sikoz: [127 164 142  92  43 116 111 139 152 119 120 105 128 168 149 142 115 138
  72 155 111 159 110 117  61 123 150 149]
mip: [133 143 127 175 135 111 132 149 130 186 134 150 130  75 198 169 109  68
 163 127 123  97 122 149  92 120 105 146]
rok: [135  82 139  93  81 144  68 128 123 141 150 169  88 158 158 116 116 146
 143 120 132 139 116  69  97 153  79 163]
Selo: [146 137 136 186 135  93 132 163 121 171 117 176 153  73 183 161 141  80
 153 124 126 105 106 127  87 123 104 143]
zif: [101 126 127 186 177 118 156 126  86 146 109 151 123  87 182 153  76  80
 181 121 143 107 109 136 128 136  74 112]
loc: [75] => mip, 14
loc: [182] => zif, 15

sar: [222  86  84 102 195 190  57 122 169 121 125 145]
Vad: [217  83  55 143 184 156  65 131 164 120 107 131]
Resul: [205  79  55  99 170 155 105 140 141 124 100 106]
dopu: [122 100  61 127 120 157 106 105  88 129 123 125]
kidi: [201 144  95 114 195 190  95 105 152 141 104 106]
vov: [112  97  63 135 127 156 110 111  88 127 124 125]
zuk: [108 144  97  99 126 107 117 140 141 121 120 173]
gur: [222  86  83 102 195 189  57 123 169 120 125 145]
sido: [ 99  94  66 144 135 157 117 124  90 124 125 128]
povak: [ 99 126  97 144 120 107 112 139  94 141 124 173]
loc: [84] => sar, 3
loc: [139] => povak, 8
q: [108 144  97  99 126 107 117 140 141 121 120 173] => zuk
loc: [128] => sido, 12
loc: [155] => Resul, 6

Defos: [108 170 143 181 195]
zaget: [124 152  38 127 113]
tufi: [115 158 106 162 158]
Bepe: [120 172 144 158 203]
fof: [147  80 190  83  70]
nis: [129 157  75 117  69]
loc: [115] => tufi, 1
loc: [144] => Bepe, 3
loc: [113] => zaget, 5
loc: [190] => fof, 3
loc: [157] => nis, 2

mimo: [116  70 167  99 174 160]
seg: [ 91 207  56 130  49 102]
vufel: [126  70 172 107 171 153]
Niso: [ 70 220  60  99  73 123]
pivir: [ 65 223  56  90  69 128]
kube: [182 140 137 207 108  28]
gepe: [198 125 154 208 115  43]
denut: [ 65 213  52  91  64 128]
bav: [195 109 172 188 129  71]
Vufer: [ 70 214  65  88  77 132]
loc: [214] => Vufer, 2
loc: [90] => pivir, 4

guzal: [195 191 169 163 169]
pame: [184 191 170 163 169]
zosa: [157 183 186 180 181]
fubi: [164 170 186 165 178]
bar: [181 178 172 170 222]
loc: [165] => fubi, 4
loc: [195] => guzal, 1
loc: [184] => pame, 1
q: [184 191 170 163 169] => pame
loc: [157] => zosa, 1
loc: [172] => bar, 3

didu: [ 97  97 190 194 100  36  94  95 212 193 113  96 154  99 194 128 194 103
  99  90  99 191  96 100  96]
Gibip: [215 213 140 134 212 125 209 210 125 129  89 220  50 215 116  76 127 222
  99 199 210 122 211 224 203]
naba: [ 47  40 155 163  41 169  38  37 173 165 142  39 189  44 174 153 168  56
 127 164  43 168  50  58  46]
midit: [148 144 228 215 143 195 141 140 220 206  72 145 110 209 191  89 201 149
  43 137 141 196 145 148 144]
Duku: [ 45  37 146 155  37 162  37  36 165 159 142  32 192  35 168 159 160  50
 130  32  41 165  44  50  42]
q: [ 47  40 155 163  41 169  38  37 173 165 142  39 189  44 174 153 168  56
 127 164  43 168  50  58  46] => naba
loc: [213] => Gibip, 2
loc: [163] => naba, 4
loc: [90] => didu, 20

Fezov: [172 140 118 176 148 132 136 145 107 130 126 115 154 127  84 210 164 197
 127]
labub: [177 127 126 124 173 148 110 110 124 140 129 105 180 100 115 194 149 194
 148]
pese: [ 74  89 188 149 126  66 153 115 127 210 132 104  82 135 154 122 112 113
 123]
nolo: [122 124 114 109 118 183 127 128 120  91 147 128 210 130  80 129  75  91
 157]
voso: [129 138 153 108 147 168 115  72 149 123 131  81 179 120 138 193  91 121
 143]
fimu: [ 80 104 119 159 120 136 123  67  87 131  90  65 137 174 105 161  84 112
 162]
gora: [113 128 100 125  60 130 146 155  74  61 134 127  90 125 152 195  75 111
 142]
loc: [155] => gora, 8
loc: [137] => fimu, 13
loc: [152] => gora, 15

Lalu: [124 135 135 110 138 126 121 127 140 114 135 130 142 119 124 129 138 131
 123 123 126 132 111 124 138 132 144 128 124 167 134 146 137 126 119 132
 138 148 127 123 115 106 127 127 143 120 115 119 114 114 121 104 134 108
 122 137 121 125]
Ratan: [144 111 116 131 131 119 148 114 130 143 129 138 119 141 143 115 124 114
 141 127 140 121 154 129 115 118 145 144 140  88 143  96 133 131 135 125
 111 107 115 136 146 162 123 124 113 147 133 145 145 150 158 164 130 154
 134 121 149 133]
Binif: [132 128 131 101 128 119 130 117 132  99 139 138 146 124 131 120 143 124
 129 120 132 129 117 123 135 126 146 138 129 167 149 135 146 127 119 132
 132 147 117 125 119 114 123 123 139 128 111 124 117 119 137 114 140 113
 123 138 131 125]
vido: [139 132 116 130 119 114 121 130 120 132 124 129 132 131 125 124 156 121
 136 139 129 116 125 130 154 135 140 150 136 112 143 146 116 125 144 130
 139 107 110 122 133 136 123 139 116 145 118 121 135 127 136 121 130 134
 126 127 121 136]
Zuf: [188 168 104 163  86  97  81  85  79 137 132 114 143 130 114 179 194  77
 115 154  83  75 111 117 204 155 180 169 155 123 157 203  81  95 168 126
 156  24 102 134 190 174 119 146  89 233 148  90 163 175 138 148 199 122
 139 152 119 216]
Konot: [124 135 135 110 138 126 141 127 140 114 135 130 142 119 124 129 138 131
 123 123 126 132 111 124 138 132 144 128 124 167 134 146 137 126 119 132
 138 148 127 123 115 106 127 127 143 120 115 138 117 126 118 134 121 121
 129 127 138 112]
loc: [175] => Zuf, 50
q: [124 135 135 110 138 126 141 127 140 114 135 130 142 119 124 129 138 131
 123 123 126 132 111 124 138 132 144 128 124 167 134 146 137 126 119 132
 138 148 127 123 115 106 127 127 143 120 115 138 117 126 118 134 121 121
 129 127 138 112] => Konot
loc: [152] => Zuf, 56
loc: [101] => Binif, 4
q: [124 135 135 110 138 126 121 127 140 114 135 130 142 119 124 129 138 131
 123 123 126 132 111 124 138 132 144 128 124 167 134 146 137 126 119 132
 138 148 127 123 115 106 127 127 143 120 115 119 114 114 121 104 134 108
 122 137 121 125] => Lalu
loc: [85] => Zuf, 8
q: [132 128 131 101 128 119 130 117 132  99 139 138 146 124 131 120 143 124
 129 120 132 129 117 123 135 126 146 138 129 167 149 135 146 127 119 132
 132 147 117 125 119 114 123 123 139 128 111 124 117 119 137 114 140 113
 123 138 131 125] => Binif

Sedu: [171 224 123  36]
mes: [158  84 175 175]
Lupup: [ 20  85  32 125]
Bama: [216 114 190 146]
Fen: [ 29  87  41 124]
vitu: [175 191 136  71]
Saf: [174  96 179 160]
peke: [176 203 125  97]
vip: [ 36 108  43 109]
dani: [143  50 170 210]
Sas: [ 52  68  69 147]
mose: [ 38  83  54 128]
loc: [96] => Saf, 2
loc: [176] => peke, 1

Muf: [103 210 177 208 145 118 115  69  90 106 108 215 130 129 207  98 140  95
 186 139]
peba: [129 191  86 125  57 173  85  24 108 112 162  94  67  73 112 202 215  39
 141 110]
gisun: [123  74 162 131 134 140 146 162  96 113 121  88 152  62 139 108 171  37
 163  94]
loc: [73] => peba, 14
loc: [141] => peba, 19
loc: [67] => peba, 13
loc: [96] => gisun, 9
loc: [85] => peba, 7

gino: [155 127 124 119 128 124 128]
Runop: [135 124 124  74 135 130 129]
vem: [154 125  83 108 127  38 129]
mider: [129 129 130 132 166 130 128]
loc: [154] => vem, 1
loc: [125] => vem, 2
loc: [38] => vem, 6
loc: [74] => Runop, 4
q: [135 124 124  74 135 130 129] => Runop

fip: [128 128 128 128 129 128 128 128 128 128 128 128 128 128 129 128 128 128
 128 128 128 128 142 128 128 128 129 128 128 128 128 129 128 128 128 128
 128 128 128 129 128]
megig: [128 128 128 128 128 128 128 128 128 128 128 128 128 128 128 128 128 128
 128 128 128 128 128 128 128 128 128 129 128 128 128 128 128 128 128 128
 128 129 128 128 128]
rutol: [125 136 139 196  87 103 123 120 117 132  68 145 143 165 119 121 144  85
 142 162  87 104  97 164  93 150 140  94  99 100 115 129 157  84 158 136
 108 127 137 145 114]
suri: [ 92 178  99  63 150 187 154  82 178 116 162 129 105  79 118 124 153  97
 127 151 129 127 136 116 203 156 129 134  75 112 100 124 112 133 100 130
  93 101 153 104 190]
lorak: [135 150 126 130 151 149 146  93  70 110 158  94 136 184 134 131  82 141
 182 149 161 142 132  80 129 141 202 134  79 108 214 148  93 139 149 131
 116 119  78  92 154]
Gera: [126 164 133 184  96 100 137 131 120 125  61 134 140 167  94 110 136  92
 155 146 106 105 106 127  93 164 144  99  70 100 144 200 148  75 153 135
 110 126 131 128 140]
meren: [215 123 149 122 111 159 113 204 137 147 130 176  96 107 153  69 129 217
 103  53 121 156 149  95 124  93  77 121 202 143 184 136 131 127 151 143
 176 151 143 177 151]
kera: [162  89 155 187  88 136 100 125 105 144 114 201 133 153 179 121 143 131
 117 149  81 127 106 185 106 107 126  99 178 116 115 132 151 103 167 141
 130 136 138 179  91]
rusel: [124 118 139 182 100 134 120  87 100 129 111 140 143 168 155 136 136  90
 145 183  92 115  99 173 116 138 163 101 112  98  83 151 141 112 159 137
 101 120 127 144 110]
Pedu: [ 82 143 111  60 157 203 141  81 159 110 159 172  91  35 174 118 127 106
 127 158 120 110  80 157 201 147 140 160  96 117 150 109 108 146 109 116
  83  62 141 103 144]
q: [125 136 139 196  87 103 123 120 117 132  68 145 143 165 119 121 144  85
 142 162  87 104  97 164  93 150 140  94  99 100 115 129 157  84 158 136
 108 127 137 145 114] => rutol
q: [215 123 149 122 111 159 113 204 137 147 130 176  96 107 153  69 129 217
 103  53 121 156 149  95 124  93  77 121 202 143 184 136 131 127 151 143
 176 151 143 177 151] => meren
q: [ 82 143 111  60 157 203 141  81 159 110 159 172  91  35 174 118 127 106
 127 158 120 110  80 157 201 147 140 160  96 117 150 109 108 146 109 116
  83  62 141 103 144] => Pedu
q: [128 128 128 128 128 128 128 128 128 128 128 128 128 128 128 128 128 128
 128 128 128 128 128 128 128 128 128 129 128 128 128 128 128 128 128 128
 128 129 128 128 128] => megig
q: [126 164 133 184  96 100 137 131 120 125  61 134 140 167  94 110 136  92
 155 146 106 105 106 127  93 164 144  99  70 100 144 200 148  75 153 135
 110 126 131 128 140] => Gera
q: [128 128 128 128 129 128 128 128 128 128 128 128 128 128 129 128 128 128
 128 128 128 128 142 128 128 128 129 128 128 128 128 129 128 128 128 128
 128 128 128 129 128] => fip

puz: [180 138 135 133 135 189 132  58 166 140 169 192 189 130 131 187 201 131
 134  66]
bur: [ 92 133 137 131 136  91 138 213  93 132  86  90  91 134 127  94 101 132
 134 220]
Moped: [108 133 129 137 133 111 137 149 120 128 119  98 101 133 129  95  88 139
 133 144]
runa: [146 138 159 139 128 157 131  44 157 132 157 166 163 127 131 162 163 127
 133  38]
sener: [ 77 111 108 111 115  79 119 212 100 114  96  69  74 131 112  73  60 129
 120 218]
nul: [177 125 118 128 131 169 135  43 166 128 175 183 182 131 128 181 187 130
 130  40]
rut: [156 145 139 143 136 161 148  34 164 135 166 160 166 138 129 165 163 133
 135  35]
fol: [ 79 117 118 115 121  80 116 218  93 125  87  78  72 126 122  79  83 131
 117 225]
q: [ 77 111 108 111 115  79 119 212 100 114  96  69  74 131 112  73  60 129
 120 218] => sener
loc: [145] => rut, 2

vokom: [187  82 190  97 181 190 191 190 160  92  81  85]
bop: [113 174 109 144 118 103 106 106 181 175 180 171]
tuzo: [187  82 190  97 181 190 191 190  83  92 189  85]
ruk: [ 63 156 188 143 143  61  49  51 145 144 157 160]
loc: [109] => bop, 3
loc: [81] => vokom, 11
loc: [118] => bop, 5
loc: [113] => bop, 1
loc: [175] => bop, 10
q: [ 63 156 188 143 143  61  49  51 145 144 157 160] => ruk

Pegub: [142 152  52  99]
viv: [158 164  57  79]
tevot: [115  53 208 165]
damut: [156 140  56  93]
loc: [52] => Pegub, 3
loc: [57] => viv, 3

Zof: [133 139 138 123 108 142  30 138 146 130 126]
zuri: [135 105 123 137 137  94 134 118 145 132 120]
mitad: [133 136 134 123 108 142  30 122 145  78 137]
loc: [118] => zuri, 8
loc: [135] => zuri, 1
loc: [120] => zuri, 11
loc: [146] => Zof, 9
loc: [122] => mitad, 8
loc: [132] => zuri, 10

Bezim: [141 187 129 115 134  64  73  36]
Gani: [155 132 128 121  94 169  71  99]
palog: [ 97 142 131 129 151  22  86  56]
tav: [ 85  74  19 141 128 175 140 158]
loc: [74] => tav, 2
loc: [56] => palog, 8
loc: [131] => palog, 3

Libof: [149 152 111 125 112]
mifof: [ 62 204 178  20 211]
loruz: [228  44  42 169  43]
loc: [211] => mifof, 5
loc: [20] => mifof, 4
loc: [111] => Libof, 3
loc: [62] => mifof, 1
loc: [43] => loruz, 5
loc: [149] => Libof, 1

Zulum: [232 157  46  55]
vuzur: [180 176  36  47]
Forib: [165 157  46  55]
loc: [232] => Zulum, 1
loc: [180] => vuzur, 1

Beku: [119 138 143 102 135 170 162  92 129 135 139 136 143 109 120 164 146 155
 114 106 130  98 115 137 119 155 121 137 105]
fos: [119 138 143 102 135 170 162  92 129 135 139 140 143 109 120 164 146 155
 114 106 130  98 115 137 119 155 121 137 105]
Bemif: [119 138 143 102 135 170 162  92 129 135 139 136 143 109 120 164 146  88
 158  61 140 117 121 102  79 156 128 118 119]
konu: [100 185 119 119 136 107 146 170 121 111  89 162 133 101 159 140 142 130
 152 125 142  98 122  86 126 147 140 153 156]
q: [119 138 143 102 135 170 162  92 129 135 139 136 143 109 120 164 146  88
 158  61 140 117 121 102  79 156 128 118 119] => Bemif
q: [100 185 119 119 136 107 146 170 121 111  89 162 133 101 159 140 142 130
 152 125 142  98 122  86 126 147 140 153 156] => konu

Pef: [143 106 131 131 135 146 139  58 127 146 140 109 151]
zipa: [190  98 102 101 102 188 224  94  98 146 231 101 107]
bas: [ 71 156 145 144 141  74  44 175 149 106  43 154 129]
Lub: [133 119 138 141 142 133 124  95 133 148 128 129 151]
fezi: [ 67 158 151 145 150  74  31 160 146 106  32 154 152]
loc: [148] => Lub, 10
loc: [128] => Lub, 11

